The symbols move the nodes like this.
state | * § $ @ %
q196 | q25 q923 q238 q388 q519
q538 | q636 q302 q295 q802 q462
q552 | q246 q352 q999 q368 q716
q756 | q552 q841 q834 q693 q264
q951 | q992 q156 q489 q462 q766
q164 | q575 q340 q196 q261 q267
q977 | q756 q716 q435 q859 q572
q462 | q433 q951 q77 q109 q636
q582 | q109 q301 q198 q589 q802
q693 | q368 q756 q147 q435 q542
q978 | q536 q65 q348 q222 q27
q310 | q729 q783 q879 q291 q65
q342 | q267 q955 q193 q25 q164
q840 | q65 q277 q222 q593 q310
q159 | q819 q537 q470 q99 q366
q999 | q542 q572 q156 q719 q693
q433 | q302 q992 q802 q489 q524
q435 | q834 q693 q766 q655 q601
q988 | q196 q261 q330 q157 q193
q157 | q388 q988 q65 q277 q775
q593 | q978 q840 q352 q544 q291
q302 | q766 q655 q456 q538 q951
q109 | q489 q462 q186 q573 q456
q456 | q301 q636 q589 q295 q489
q802 | q456 q538 q58 q127 q109
q729 | q277 q781 q593 q27 q656
q589 | q573 q582 q829 q966 q127
q834 | q999 q368 q142 q147 q859
q799 | q193 q25 q783 q238 q988
q311 | q58 q127 q694 q439 q198
q222 | q699 q978 q246 q352 q879
q879 | q593 q27 q841 q611 q699
q58 | q589 q295 q561 q239 q186
q601 | q859 q542 q992 q156 q834
q295 | q582 q456 q966 q58 q77
q246 | q229 q348 q542 q572 q841
q470 | q340 q893 q261 q618 q955
q348 | q113 q699 q264 q246 q544
q536 | q310 q656 q113 q699 q840
q694 | q561 q239 q365 q366 q288
q716 | q841 q611 q693 q977 q246
q330 | q238 q388 q536 q65 q781
q859 | q693 q977 q655 q822 q999
q955 | q99 q365 q701 q342 q340
q544 | q222 q593 q552 q841 q113
q113 | q879 q291 q716 q229 q222
q537 | q288 q829 q893 q159 q694
q147 | q719 q834 q524 q766 q822
q366 | q353 q694 q955 q385 q819
q841 | q352 q544 q368 q756 q229
q655 | q147 q435 q636 q302 q156
q701 | q618 q267 q948 q193 q923
q368 | q572 q552 q719 q834 q977
q186 | q127 q77 q439 q905 q589
q365 | q159 q353 q267 q955 q167
q542 | q977 q264 q822 q601 q368
q561 | q829 q966 q159 q353 q439
q829 | q905 q198 q819 q537 q239
q783 | q781 q775 q27 q310 q330
q229 | q611 q113 q977 q264 q352
q636 | q524 q766 q582 q456 q433
q819 | q378 q288 q340 q893 q353
q77 | q802 q489 q311 q186 q582
q519 | q261 q618 q157 q948 q25
q781 | q157 q948 q840 q729 q238
q966 | q198 q589 q537 q561 q311
q99 | q893 q159 q618 q267 q385
q198 | q186 q573 q288 q829 q58
q27 | q840 q729 q544 q879 q536
q261 | q923 q164 q388 q988 q701
q291 | q27 q310 q611 q113 q978
q822 | q435 q859 q302 q992 q719
q699 | q291 q536 q229 q348 q593
q127 | q295 q802 q239 q311 q573
q992 | q655 q822 q538 q433 q142
q611 | q544 q879 q756 q716 q348
q277 | q330 q157 q978 q840 q783
q301 | q462 q524 q573 q582 q538
q923 | q342 q575 q799 q196 q618
q267 | q470 q99 q519 q701 q575
q238 | q775 q799 q310 q656 q157
q618 | q164 q470 q988 q519 q342
q893 | q167 q819 q164 q470 q365
q156 | q822 q601 q433 q951 q147
q575 | q955 q385 q25 q923 q470
q264 | q716 q229 q859 q542 q552
q572 | q264 q246 q601 q999 q756
q288 | q439 q905 q167 q819 q561
q142 | q156 q719 q462 q524 q655
q656 | q783 q238 q291 q536 q277
q385 | q365 q366 q342 q575 q893
q719 | q601 q999 q951 q142 q435
q25 | q701 q342 q775 q799 q261
q948 | q988 q519 q277 q781 q799
q353 | q537 q561 q99 q365 q378
q388 | q799 q196 q656 q330 q948
q193 | q519 q701 q781 q775 q196
q378 | q694 q439 q385 q167 q537
q439 | q239 q311 q366 q378 q829
q573 | q77 q109 q905 q198 q295
q524 | q951 q142 q109 q301 q302
q65 | q656 q330 q699 q978 q729
q489 | q538 q433 q127 q77 q301
q340 | q385 q167 q923 q164 q99
q905 | q311 q186 q378 q288 q966
q239 | q966 q58 q353 q694 q905
q352 | q348 q222 q572 q552 q611
q775 | q948 q193 q729 q783 q388
q766 | q142 q147 q301 q636 q992
q167 | q366 q378 q575 q340 q159

The rows follow the links: the fewer symbols apart two nodes are, the more alike their rows tend to be.

Row, then node:
-93 60 -2 2 106 -21 -52 64 -42 -89 -12 3 62 -38 -14 45 24 -52 48 37 85 29 -65 75 -9 34 30 -46 -4 -34 28 72 40 21 -56 -6 19 -17 10 92 1 33 24 25 -13 15 -25
node: q352
-30 -35 -38 -45 -41 81 32 -4 16 -17 47 24 71 -35 56 -56 65 -12 23 48 -23 50 -6 -39 -23 2 21 -28 48 -38 -49 -1 -9 -44 9 38 7 -8 12 -28 -13 -162 75 -44 -90 83 -20
node: q25
66 -87 -1 -9 -106 27 21 -49 79 48 -13 42 -9 4 76 -83 20 7 -80 -33 -117 7 34 -39 1 -13 -30 39 40 33 -11 -62 -43 -9 29 31 6 7 -20 -64 -3 -88 14 -38 -2 11 1
node: q340
46 -91 -12 -31 -108 49 41 -45 67 39 19 31 17 -1 67 -83 31 6 -32 7 -122 17 30 -51 -21 -14 -33 30 47 14 -52 -61 -21 -4 36 12 -2 -6 -37 -65 -5 -101 37 -39 -26 21 11
node: q575
8 91 12 36 67 -27 -4 14 -65 25 6 -56 -78 35 -89 92 -59 42 18 -33 125 -45 26 -10 44 -12 45 -11 -64 -7 37 48 -2 -44 -11 8 -10 27 59 0 5 80 -64 25 20 -20 -10
node: q524
-93 3 -22 -42 38 11 0 47 -33 -77 22 4 108 -50 8 2 42 -41 91 85 3 50 -61 44 -61 34 -19 -35 26 -46 -56 10 70 61 -13 -63 -8 -36 -45 65 0 5 61 20 -33 13 16
node: q699
84 11 29 46 -22 -45 0 -35 6 68 -32 -23 -109 61 -43 32 -74 48 -59 -70 0 -65 50 -21 43 -30 -14 45 -46 50 41 -21 -34 -5 18 -1 -11 24 7 -42 6 96 -80 15 74 -63 15
node: q802
-40 -21 -18 -12 9 36 -35 17 42 -50 -6 52 69 -51 78 -54 70 -56 -36 9 -8 50 -41 20 5 20 40 -32 49 -24 30 29 -26 -36 -41 80 41 -2 24 26 -17 -134 61 -37 -59 80 -50
node: q948
74 -64 -1 18 -75 16 -5 -47 82 54 -30 42 -42 19 65 -64 6 5 -110 -58 -70 -15 36 -32 35 -18 8 36 22 40 41 -34 -77 -50 12 83 28 25 17 -64 -12 -86 -11 -43 4 27 -27
node: q365
-76 57 11 22 113 -49 -71 60 -29 -87 -40 11 39 -27 -9 39 6 -57 9 6 77 14 -68 91 8 36 23 -29 -12 -13 61 69 24 38 -58 1 21 -12 9 106 -1 65 -5 31 23 -9 -21
node: q246
59 1 -14 24 -35 41 9 -34 26 62 9 5 -66 26 11 -18 -4 33 -74 -49 29 -21 58 -65 49 -33 64 -1 -6 8 38 10 -71 -107 5 101 17 38 76 -74 -12 -103 -17 -43 -34 55 -42
node: q378
-35 -62 6 -13 -3 -22 -49 18 65 -61 -46 71 83 -41 97 -68 50 -76 -42 12 -97 50 -61 69 -26 38 -49 6 53 19 17 -17 8 71 -24 -7 22 -33 -60 65 -5 -24 49 1 17 1 -3
node: q656
82 19 31 49 -3 -50 -6 -29 2 63 -37 -27 -109 57 -44 34 -77 42 -66 -74 15 -66 46 -18 45 -29 -3 38 -44 47 54 -14 -35 -9 17 6 -6 31 21 -34 6 98 -82 15 71 -60 7
node: q109
14 -76 -25 -49 -97 66 56 -26 43 23 42 24 47 -20 57 -71 45 6 8 35 -95 31 22 -54 -37 -8 -19 9 48 -9 -76 -52 -6 -13 39 4 -6 -8 -24 -60 -4 -124 57 -40 -57 43 11
node: q342
-103 27 -16 -30 61 11 -6 52 -45 -89 26 -5 98 -48 -2 24 42 -44 92 78 37 45 -58 49 -49 35 0 -45 21 -47 -37 32 66 43 -22 -48 -3 -26 -28 77 2 5 54 16 -40 18 7
node: q222
-30 29 28 31 81 -83 -65 39 -9 -56 -65 10 5 -5 -8 37 -21 -48 -11 -16 20 -4 -56 93 7 30 -25 4 -16 22 67 30 24 74 -39 -37 9 -17 -29 97 9 136 -33 50 77 -55 6
node: q572
-25 66 2 0 45 -14 35 21 -88 5 34 -69 -25 19 -108 87 -46 42 101 31 82 -26 8 -10 -17 -5 -3 -12 -52 -21 -45 17 56 24 16 -77 -39 1 -2 10 12 114 -32 38 10 -47 37
node: q156
69 -5 2 -5 -76 30 83 -49 -24 94 51 -53 -72 48 -56 16 -40 86 30 -8 -9 -41 75 -91 0 -45 -10 20 -27 5 -66 -40 -6 -39 66 -21 -36 24 10 -102 5 3 -32 -8 -14 -16 33
node: q198
-22 76 3 0 51 -14 32 25 -94 5 39 -73 -29 23 -106 92 -47 44 100 25 98 -31 12 -10 -12 -7 11 -16 -55 -25 -39 24 47 10 14 -64 -36 6 14 11 9 105 -35 36 5 -39 26
node: q655
-35 -60 4 -2 4 -14 -58 17 72 -66 -57 74 74 -46 105 -71 55 -79 -61 3 -80 43 -60 72 -12 34 -25 -1 53 15 42 -3 -10 47 -35 21 32 -25 -34 59 -4 -41 46 -12 11 16 -25
node: q783

Each walk starts at a row. The symbols on each line, taken left to right, move it on to the next node.
Answer with the node's row; about right is enough.
78 -49 -1 19 -60 18 -7 -44 74 53 -24 39 -53 16 57 -59 4 11 -109 -63 -55 -15 43 -40 45 -18 19 30 21 32 44 -23 -81 -60 7 88 24 28 30 -63 -12 -92 -10 -42 -1 32 -34
@ % § § % *	54 20 -21 3 -37 57 52 -36 -13 71 48 -30 -62 33 -33 12 -14 63 -12 -24 48 -27 65 -90 35 -40 61 -5 -17 -15 -13 8 -47 -111 25 65 -5 38 71 -92 -6 -89 -15 -33 -56 43 -20
§ * $ $ @ @ § $	-8 -60 -33 -48 -73 77 51 -23 29 9 49 19 60 -22 53 -67 52 1 24 45 -68 43 13 -54 -38 -6 -3 -10 48 -24 -74 -35 -2 -30 28 11 -5 -11 -11 -46 -6 -139 70 -41 -77 57 1
-49 -62 5 -29 -12 -13 -24 15 37 -64 -31 46 94 -45 75 -55 45 -65 10 45 -97 52 -58 61 -47 36 -62 1 48 6 -17 -32 42 90 -13 -46 3 -39 -79 61 3 0 60 9 16 -9 16
* % $ § § * § %	-46 -18 -22 -16 9 46 -22 13 35 -48 5 51 71 -41 75 -56 73 -50 -25 19 2 55 -33 11 5 20 47 -33 48 -29 17 34 -26 -49 -35 76 39 -5 29 16 -17 -148 66 -38 -74 89 -49
$ * § % * § * * %	31 -88 -18 -36 -107 54 46 -41 55 38 23 28 28 -11 67 -84 38 5 -17 18 -118 24 25 -51 -23 -12 -35 20 49 5 -61 -62 -14 -5 39 3 -6 -7 -33 -67 -7 -109 46 -38 -35 26 12
-17 84 2 2 57 -10 26 18 -98 9 39 -71 -34 25 -109 93 -48 45 90 22 109 -30 14 -13 -5 -8 21 -18 -55 -32 -27 31 45 -1 7 -49 -32 10 23 6 7 97 -37 34 2 -32 25
% % % @ * % * @	-11 92 4 17 65 -16 15 19 -90 12 29 -69 -50 31 -103 97 -52 50 62 2 125 -39 20 -15 18 -11 39 -20 -60 -22 1 45 28 -22 1 -24 -22 13 43 2 4 82 -50 32 3 -24 7
% $ § @ @ * *	62 47 25 56 36 -52 -18 -12 -19 49 -33 -32 -109 49 -56 58 -68 35 -51 -74 64 -64 32 -5 57 -24 26 18 -56 31 67 21 -35 -27 -7 25 1 33 47 -15 4 91 -84 17 60 -41 -8
87 -16 16 15 -69 -14 53 -48 -4 91 10 -42 -89 54 -48 18 -59 72 -8 -34 -37 -56 68 -65 8 -37 -32 49 -33 34 -27 -55 -14 -2 56 -36 -39 17 -7 -81 8 64 -59 6 39 -54 38
$ * § % * § * * %	25 78 19 50 64 -35 -16 4 -49 30 -12 -43 -91 37 -80 77 -62 38 -16 -48 113 -59 27 -4 53 -20 45 -2 -60 8 58 46 -24 -42 -18 25 1 29 60 -7 2 80 -73 22 33 -21 -11
§ * @ @ § % § % §	-19 25 18 0 28 -54 15 15 -51 -9 -4 -42 -8 12 -68 57 -44 18 73 22 10 -22 -11 25 -30 6 -54 10 -33 4 -36 -14 62 84 11 -104 -38 -19 -47 40 15 155 -28 49 55 -86 52
-42 -19 -19 -9 18 29 -45 17 47 -57 -16 61 69 -43 90 -57 67 -64 -50 7 -8 51 -44 33 6 26 38 -27 49 -12 40 32 -29 -31 -46 77 43 -5 18 32 -12 -130 60 -32 -44 77 -56
§ % @ @ % $ § *	-33 -47 -1 -1 14 -3 -65 17 69 -62 -51 78 66 -43 102 -68 60 -81 -70 -4 -56 48 -55 66 -5 32 0 -10 53 9 51 16 -24 22 -46 51 44 -14 -15 55 -8 -74 50 -18 -6 37 -36
% $ § $ * *	-46 -65 7 -25 -9 -20 -34 20 51 -62 -39 59 91 -40 80 -64 47 -73 -7 33 -104 48 -61 69 -43 36 -59 9 52 11 -8 -26 29 83 -21 -32 9 -38 -73 62 3 -4 54 5 22 -10 10
-69 -38 -5 -47 1 1 -8 25 13 -69 3 29 106 -47 44 -32 43 -51 59 69 -69 54 -58 50 -60 34 -52 -13 38 -18 -52 -21 60 88 -7 -69 -10 -42 -73 57 6 5 61 15 -7 -10 26
@ % § § % *	-34 -55 2 -2 11 -12 -64 16 69 -65 -52 80 74 -46 100 -69 58 -81 -60 -1 -69 44 -59 66 -5 36 -10 -3 54 15 45 3 -12 34 -38 40 38 -17 -28 57 -10 -60 47 -14 8 28 -29
* $ * * % $ § $	-87 -5 -16 -45 26 9 0 40 -25 -74 25 9 109 -50 14 -7 43 -43 84 82 -19 54 -59 43 -63 34 -33 -29 27 -38 -58 3 69 65 -12 -69 -12 -39 -55 66 6 4 64 16 -30 2 18
-15 35 16 -5 27 -40 20 15 -63 -6 12 -53 -8 16 -77 67 -46 21 85 28 25 -20 -3 19 -29 3 -45 6 -37 -3 -42 -12 68 75 15 -109 -41 -19 -37 26 20 149 -29 53 44 -75 50
$ @ * $ § * * @	48 59 24 53 43 -49 -21 -4 -25 40 -26 -34 -101 48 -66 65 -65 36 -43 -67 82 -61 34 0 58 -23 33 13 -59 20 72 30 -32 -37 -8 25 4 33 51 -10 4 91 -80 19 51 -31 -15
* @ $ @ % § * %	94 -5 32 30 -44 -38 17 -41 9 80 -23 -27 -105 61 -44 22 -70 58 -46 -59 -27 -61 56 -37 31 -34 -28 51 -43 50 16 -42 -27 1 33 -15 -20 25 0 -55 10 90 -73 11 63 -68 25
